Below are the code and all the weights of a small trained network. Each question names an input and a class and asks about switching units off, where a switched-off unit gives its printed mean instead of its output.

import numpy as np


def w(rows, s, z=0):
    codes = np.array(rows[::2]) - 128.0
    scale = np.full(codes.shape[1], s)
    scale[-1] = z or s
    return codes * scale


def norm(h):
    return h / np.sqrt((h * h).mean(-1, keepdims=True) + 1e-5)


def f(y):
    return np.maximum(y, 0)


def log_softmax(a):
    a = a - a.max(-1, keepdims=True)
    return a - np.log(np.exp(a).sum(-1, keepdims=True))


def net(x, mask):
    res = np.array(x, float).reshape(1, 3) / 4 @ E
    u = 0
    for l in range(2):
        y = f(norm(res) @ A[l][:, :-1].T + A[l][:, -1])
        res = res + np.where(mask[u : u + 4], y, B[l][:, -1]) @ B[l][:, :-1]
        u += 4
    return log_softmax(norm(res)[-1] @ U[:, :-1].T + U[:, -1])


A, B = {}, {}
E = w([
[254,68,111,82,210],'x0',
[98,106,248,215,146],'x1',
[134,107,136,165,252],'x2',
],0.0054)
A[0] = w([
[155,188,81,10,90,253],'L0N1',
[57,224,2,162,162,127],'L0N2',
[179,52,161,103,31,137],'L0N3',
[42,134,132,129,91,206],'L0N4',
],0.0091,0.0058)
B[0] = w([
[71,148,109,183,92,255],'L0N1',
[254,232,190,60,135,193],'L0N2',
[167,185,221,105,113,177],'L0N3',
[119,155,76,160,104,217],'L0N4',
],0.014,0.0089)
A[1] = w([
[122,85,3,116,152,1],'L1N1',
[143,211,73,206,230,246],'L1N2',
[185,131,171,183,145,204],'L1N3',
[120,157,99,129,2,163],'L1N4',
],0.0087,0.0019)
B[1] = w([
[124,236,151,117,103,144],'L1N1',
[88,115,86,170,71,242],'L1N2',
[125,114,122,60,145,191],'L1N3',
[119,4,140,109,229,254],'L1N4',
],0.015,0.0083)
U = w([
[98,195,69,175,66,58],'0',
[138,48,147,113,180,5],'1',
[235,249,218,38,105,191],'2',
],0.015,0.0027)

Each question gives the input, the list of numbers given to net, and the class t.
The units are the neurons (one row each of A and B). Each row of codes is followed by its name. A weight is (code - 128) times the scale printed after its matrix; where a second scale follows, it is the last column's (A, B and U).
mask holds one flag per neuron, layer by layer. A switched-off neuron (its flag False) gives its mean, the last column of its row in B, instead of its output. The means were averaged over made-up inputs and are rounded, as every weight is.
A unit's drop is (log p(t) with every unit on - log p(t) with that unit switched off) / (log p(t) with every unit on - log p(t) with every unit switched off).
The circuit of an input: a set's keep is (log p(t) with only the set's units on - log p(t) with every unit switched off) / (log p(t) with every unit on - log p(t) with every unit switched off). Starting from all 8 units, units are removed one at a time, each time the one whose removal leaves the highest keep (on an exact tie, the one counted first), for as long as the keep stays at least 0.8.
units of the circuit, in order: the units of the circuit, biggest drop first
unit that matters most: the unit with the biggest drop
top k neurons: the k neurons with the biggest drops, biggest first
top k neurons in layer l: the k neurons of layer l with the biggest drops, biggest first
drop of u: that unit's drop, to one decimal
input [-8,8,0], class 1: units of the circuit, in order	[L0N1]
input [4,-6,-3], class 1: top 2 neurons	[L1N4, L0N4]
input [0,3,-4], class 1: top 3 neurons	[L0N2, L1N4, L0N4]
input [0,5,1], class 0: top 2 neurons	[L1N4, L0N2]
input [1,-5,6], class 0: top 4 neurons	[L0N3, L1N2, L1N4, L0N1]
input [-5,4,-2], class 1: top 2 neurons	[L1N4, L0N1]
input [6,-6,1], class 0: top 3 neurons	[L1N1, L0N3, L0N2]
input [-1,0,4], class 2: units of the circuit, in order	[L0N1, L1N4]
input [3,-4,-4], class 1: top 2 neurons in layer 0	[L0N4, L0N3]
input [0,-8,4], class 2: top 2 neurons	[L0N2, L0N4]
input [6,8,0], class 2: top 4 neurons	[L1N4, L0N1, L0N4, L1N2]
input [4,-1,-8], class 1: top 3 neurons	[L0N2, L1N4, L0N1]
input [7,1,-5], class 2: top 3 neurons	[L0N3, L0N4, L1N2]
input [2,-5,4], class 0: unit that matters most	L1N2
input [1,-2,7], class 0: top 2 neurons in layer 0	[L0N3, L0N2]
input [2,-2,-6], class 1: top 2 neurons in layer 1	[L1N4, L1N2]
input [-1,6,7], class 0: top 2 neurons in layer 1	[L1N4, L1N2]
input [-5,5,-6], class 1: drop of L1N4	0.7
input [6,-1,2], class 0: drop of L1N2	0.1
input [-2,7,6], class 0: units of the circuit, in order	[L1N4]
